Below is a small trained network, with its code and all its weights. Each question gives an input and a target symbol and asks what happens when units are switched off, that is, made to give their printed mean instead of their output.

import numpy as np


def w(rows, s, z=0):
    codes = np.array(rows[::2]) - 128.0
    scale = np.full(codes.shape[1], s)
    scale[-1] = z or s
    return codes * scale


def f(y):
    return y / 2 * (1 + np.tanh(0.7978845608 * (y + 0.044715 * y**3)))


def softmax(a):
    e = np.exp(a - a.max(-1, keepdims=True))
    return e / e.sum(-1, keepdims=True)


def log_softmax(a):
    a = a - a.max(-1, keepdims=True)
    return a - np.log(np.exp(a).sum(-1, keepdims=True))


def net(x, mask):
    ids = ['αδεηθλπστφψ'.index(c) for c in x.split()]
    T = len(ids)
    res = E[ids] + P[:T]
    u = 0
    for l in range(3):
        q, k, v = (res @ M[l].T for M in (Q, K, V))
        z = softmax(np.where(np.tri(T) > 0, q @ k.T / 2**0.5, -1e9)) @ v
        res = res + np.where(mask[u], z, O[l][:, -1]) @ O[l][:, :-1]
        u += 1
        y = f(res @ A[l][:, :-1].T + A[l][:, -1])
        res = res + np.where(mask[u : u + 8], y, B[l][:, -1]) @ B[l][:, :-1]
        u += 8
    return log_softmax(res[-1] @ U[:, :-1].T + U[:, -1])


Q, K, V, O, A, B = {}, {}, {}, {}, {}, {}
E = w([
[128,175,140],'α',
[114,188,97],'δ',
[138,142,172],'ε',
[121,153,159],'η',
[137,97,184],'θ',
[131,132,175],'λ',
[127,78,195],'π',
[112,134,168],'σ',
[120,124,172],'τ',
[203,251,118],'φ',
[110,88,184],'ψ',
],0.014)
P = w([
[168,201,167],'0',
[58,108,86],'1',
[129,148,38],'2',
[195,30,133],'3',
[87,132,98],'4',
[139,119,70],'5',
[198,8,155],'6',
[73,157,125],'7',
[126,113,85],'8',
],0.012)
Q[0] = w([
[107,4,126],'L0H1',
[170,127,228],'L0H1',
],0.0032)
K[0] = w([
[252,23,107],'L0H1',
[2,249,16],'L0H1',
],0.0045)
V[0] = w([
[172,126,55],'L0H1',
[89,255,146],'L0H1',
],0.0086)
O[0] = w([
[2,143,89,90],'L0H1',
[102,21,36,255],'L0H1',
],0.0085,0.0035)
A[0] = w([
[130,133,254,166],'L0N1',
[95,133,209,49],'L0N2',
[159,85,19,167],'L0N3',
[130,45,87,255],'L0N4',
[65,51,9,79],'L0N5',
[52,180,70,120],'L0N6',
[134,190,104,57],'L0N7',
[205,115,56,246],'L0N8',
],0.0094,0.0073)
B[0] = w([
[125,68,86,161],'L0N1',
[151,115,22,115],'L0N2',
[101,174,185,188],'L0N3',
[28,144,183,255],'L0N4',
[188,173,119,153],'L0N5',
[122,87,172,146],'L0N6',
[209,135,45,116],'L0N7',
[116,133,254,237],'L0N8',
],0.0089,0.0087)
Q[1] = w([
[25,186,240],'L1H1',
[6,122,202],'L1H1',
],0.011)
K[1] = w([
[145,131,1],'L1H1',
[109,145,68],'L1H1',
],0.015)
V[1] = w([
[187,254,151],'L1H1',
[9,65,223],'L1H1',
],0.0068)
O[1] = w([
[1,196,123,112],'L1H1',
[222,30,65,254],'L1H1',
],0.0065,0.015)
A[1] = w([
[34,128,38,17],'L1N1',
[133,171,234,72],'L1N2',
[65,255,142,52],'L1N3',
[48,92,214,100],'L1N4',
[121,243,70,64],'L1N5',
[185,73,61,26],'L1N6',
[96,111,133,36],'L1N7',
[74,85,133,3],'L1N8',
],0.01,0.0081)
B[1] = w([
[240,37,157,119],'L1N1',
[181,118,9,168],'L1N2',
[205,46,133,131],'L1N3',
[111,145,20,255],'L1N4',
[119,12,122,123],'L1N5',
[187,137,46,130],'L1N6',
[229,65,61,108],'L1N7',
[237,77,117,116],'L1N8',
],0.011,0.007)
Q[2] = w([
[143,75,44],'L2H1',
[120,211,253],'L2H1',
],0.0079)
K[2] = w([
[218,109,255],'L2H1',
[54,3,134],'L2H1',
],0.0073)
V[2] = w([
[242,136,19],'L2H1',
[255,220,118],'L2H1',
],0.0052)
O[2] = w([
[253,224,203,209],'L2H1',
[193,126,22,5],'L2H1',
],0.0056,0.0016)
A[2] = w([
[125,126,224,85],'L2N1',
[164,244,157,9],'L2N2',
[122,129,162,15],'L2N3',
[4,162,34,145],'L2N4',
[60,228,128,14],'L2N5',
[107,89,102,2],'L2N6',
[77,207,126,15],'L2N7',
[109,188,45,21],'L2N8',
],0.011,0.0063)
B[2] = w([
[231,13,147,147],'L2N1',
[43,65,89,124],'L2N2',
[201,57,250,99],'L2N3',
[201,213,189,254],'L2N4',
[250,132,94,133],'L2N5',
[229,74,180,121],'L2N6',
[254,122,65,121],'L2N7',
[215,60,177,135],'L2N8',
],0.0099,0.005)
U = w([
[61,254,125,199],'α',
[128,193,112,101],'δ',
[47,164,184,162],'ε',
[7,173,109,243],'η',
[111,112,226,72],'θ',
[79,125,178,119],'λ',
[158,92,208,14],'π',
[86,97,159,183],'σ',
[94,102,198,120],'τ',
[200,173,99,3],'φ',
[176,78,191,35],'ψ',
],0.0091,0.0051)

Each question gives the input, a string of symbols that net reads in full, and the target symbol t.
The units are the heads (2 rows each of Q, K, V and O) and the neurons (one row each of A and B). Each row of codes is followed by its name. A weight is (code - 128) times the scale printed after its matrix; where a second scale follows, it is the last column's (O, A, B and U).
mask holds one flag per unit, layer by layer, with each layer's heads first. A switched-off unit (its flag False) gives its mean, the last column of its rows in O or B, instead of its output. The means were averaged over made-up inputs and are rounded, as every weight is.
A unit's drop is (log p(t) with every unit on - log p(t) with that unit switched off) / (log p(t) with every unit on - log p(t) with every unit switched off).
The circuit of an input: a set's keep is (log p(t) with only the set's units on - log p(t) with every unit switched off) / (log p(t) with every unit on - log p(t) with every unit switched off). Starting from the 12 units with the biggest drops (on a tie, the unit counted first), units are removed one at a time, each time the one whose removal leaves the highest keep (on an exact tie, the one counted first), for as long as the keep stays at least 0.8.
circuit, biggest first: the units of the circuit, biggest drop first
unit that matters most: the unit with the biggest drop
k most important neurons: the k neurons with the biggest drops, biggest first
top k neurons in layer l: the k neurons of layer l with the biggest drops, biggest first
input η δ α α α, target α: unit that matters most	L0N5
input α ψ η, target ψ: circuit, biggest first	[L1H1, L0N8, L1N4]
input π ε φ δ, target φ: top 3 neurons in layer 0	[L0N4, L0N1, L0N2]
input ψ η δ α λ ε α α ε, target α: circuit, biggest first	[L1H1, L2N4, L1N4]
input τ α ψ, target α: 2 most important neurons	[L0N1, L2N4]
input α ε τ α σ σ α α δ, target α: circuit, biggest first	[L1H1, L2N4]
input φ σ θ σ α σ, target α: circuit, biggest first	[L0N4, L1H1, L2N4]
input φ ε σ η α ψ, target α: circuit, biggest first	[L0N4, L2N4, L1H1]
input ε η η φ η ψ, target η: 4 most important neurons	[L0N8, L0N4, L1N2, L1N4]
input η η η σ ψ λ, target ψ: 3 most important neurons	[L0N8, L1N4, L2N1]
input σ η π ψ α π, target α: circuit, biggest first	[L1H1, L0N4, L1N4, L2N4]
input π φ θ, target φ: 4 most important neurons	[L0N4, L1N4, L1N2, L2N8]
input α η α α ψ φ, target ψ: 3 most important neurons	[L1N4, L0N3, L0N4]
input α ψ η δ α τ, target α: 4 most important neurons	[L0N4, L2N4, L1N4, L0N1]
input ψ π α π φ η π, target φ: unit that matters most	L1N4
input ψ η σ σ φ η, target φ: 2 most important neurons	[L0N4, L0N7]
input θ ε θ η η φ φ, target φ: 3 most important neurons	[L1N2, L0N4, L0N3]
input α α π σ σ α α α λ, target α: 2 most important neurons	[L0N4, L2N4]
input ψ θ τ σ α σ, target α: 2 most important neurons	[L0N4, L2N4]
input α α π, target α: unit that matters most	L0H1
input α α η α α η, target α: 3 most important neurons	[L2N4, L0N1, L0N3]
input η α η λ ψ α, target ψ: 2 most important neurons	[L0N8, L1N4]
input τ ψ δ, target ψ: top 3 neurons in layer 0	[L0N3, L0N6, L0N8]
input η α η, target α: top 4 neurons in layer 0	[L0N3, L0N1, L0N5, L0N8]
